[107 106 154 138 144  82 112 142 138  84 159 139 109 113  80  96 139 161
  97 113  93 139 175  87 118  90 125 154 135 137 103  66 105 126 141 178
  90  97 127 125  70  63 105 128 140 111 138]  bada
[107 106 154 138 144  82 112 142 138  84 159 139 109 113  80  96 139 161
  97 113  93 139 175  87 118  90 125 110 135 137 103  66 105 126 141 178
  90  97 135 125  70  63 154 128 140 111 138]  kili
[107 106 154 138 144  82 112 142 138  84 159 139 109 113  80  96 139 161
  97 113  93 139 175  87 118  90 125 110 135 137 103  66 105 126 141 178
  90  97 135 125  70  63 154 128 176 140 191]  tubo
tags:
[111] -> q528
[140] -> q475
[139] -> q98
[126] -> q815
[128] -> q673
[125] -> q749
join tubo 46: 
q475
chg bada: [107 106 154 138 144  82 112 142 138  84 159 139 109 113  80  96 139 160
  97 113  93 139 175  87 118  90 125 154 135 137 103  66 105 126 141 178
  90  97 127 125  70  63 105 128 140 111 138]
18, [161]
asked: [107 107 155 137 145  82 111 143 137  85 160 140 111 115  81  96 140 161
  96 113  93 137 176  87 119  91 125 109 135 138 102  67 104 128 140 177
  92  97 133 125  71  62 154 128 177 140 188]
tubo
perm: [126 141 178  90  97 127 125  70  63 105 128 140 111 138 107 106 154 138
 144  82 112 142 138  84 159 139 109 113  80  96 139 161  97 113  93 139
 175  87 118  90 125 154 135 137 103  66 105]
bada
perm: [ 63  66  70  80  82  84  87  90  90  93  96  97  97 103 105 105 106 107
 109 111 112 113 113 118 125 125 126 127 128 135 137 138 138 138 139 139
 139 140 141 142 144 154 154 159 161 175 178]
bada
asked: [107 106 154 137 144  82 112 143 138  82 158 140 110 113  80  97 139 161
  98 115  94 140 175  88 117  89 124 111 135 136 105  66 105 127 139 178
  90  98 136 127  69  63 155 126 141 112 138]
kili

[ 31  96  37  31 129 129  74 129 176 129  84]  Ket
[ 86 130 123 152 135 119 128 113 143 110 148]  Seteg
[ 93 117  37 175 118  74 155  84 129  31  96]  nevo
asked: [ 92 116  38 177 118  75 154  83 130  32  97]
nevo
perm: [ 84 129 176 129  74 129 129  31  37  96  31]
Ket
howmany Ket: [128]
0
chg Ket: [ 31  96  37  31 129 129  74 129 176 129  83]
11, [84]
chg nevo: [ 93 118  37 175 118  74 155  84 129  31  96]
2, [117]
Table of tags by key:
[74] -> q827
[129] -> q510
join Ket 6: 
q510

[146 140 180 164 127 128  61 127 134 111 136]  Tafa
[161 156  52 187  97 137 145 100 141 186 145]  Virub
[162 110 164 109  83  79 155 142 156 123  73]  Gebo
[113 104 130 113 147 149 151 128 102 148 143]  Nit
[113 128 151 102 130 113 143 147 104 149 147]  lev
[ 67 129  87 134 127  89  95 144 133  84  82]  fefop
[188 149  46 166 141 172 157 103  86 117 138]  kavip
[111 123 143 123 139  92 172  80 135  81 186]  Bam
[103 205 155 115 125 136 167 170  93 125 135]  Nur
chg Nit: [113 104 130 113 148 149 151 128 102 148 143]
5, [147]
Table of tags by key:
[149] -> q895
[140] -> q846
[109] -> q549
[206] -> q581
[123] -> q234
[205] -> q887
[147] -> q58
[104] -> q514
[110] -> q61
[103] -> q156
[148] -> q484
join Nit 2: 
q514
perm: [186 111 123 143 123 139  92 172  80 135  81]
Bam
perm: [143 148 102 128 151 149 147 113 130 104 113]
Nit
asked: [162 110 164 109  83  79 155 142 156 123  73]
Gebo

[107 158  81 134 149 106 167 103 174  71 103 155 182 138  67  84 228  69
 152 122 186  92  78 162 129 139  95 185 131] -> pov
[160 169 160  75 139 149 124  81  86 130 141 203 124  92  75 129  95  96
 125 126 113 111 194 141 126 123 178 127 112] -> tadu
[145 152 144  87 181 137  87 127  70 102 147 178 101  94  97 121  73  84
 102 132 116 107 187 143 125 137 102 168 126] -> vabov
[125 160 149 126 194 112 113 203 124 126 129  81  92 124 169  95 130  86
  96 141 122 160  75 141  75 178 111 127 139] -> saf
[149  78 162  81 134 139 167  95  67 138 107 158 228 103  71 182  69 131
 186  92 129 106 103  84 185 174 155 152 121] -> kiben
chg kiben: [149  78 162  81 134 139 167  95  67 138 107 159 228 103  71 182  69 131
 186  92 129 106 103  84 185 174 155 152 121]
12, [158]
perm: [ 75  75  81  86  92  95  96 111 112 113 123 124 124 125 126 126 127 129
 130 139 141 141 149 160 160 169 178 194 203]
tadu
perm: [126 123 178 127 112 160 169 160  75 139 149 124  81  86 130 141 203 124
  92  75 129  95  96 125 126 113 111 194 141]
tadu
perm: [ 92  81 103 134  67 107 186 149 131 121 185  95 228 162 155 106 174  69
 129 138 182  78  84 103  71 152 167 139 158]
kiben
Table of tags by key:
[175] -> q45
[78] -> q575
[68] -> q557
[174] -> q768
[67] -> q697
join pov 9: 
q768
chg pov: [107 158  81 134 149 106 167 103 174  71 103 155 182 138  67  84 229  69
 152 122 186  92  78 162 129 139  95 185 131]
17, [228]

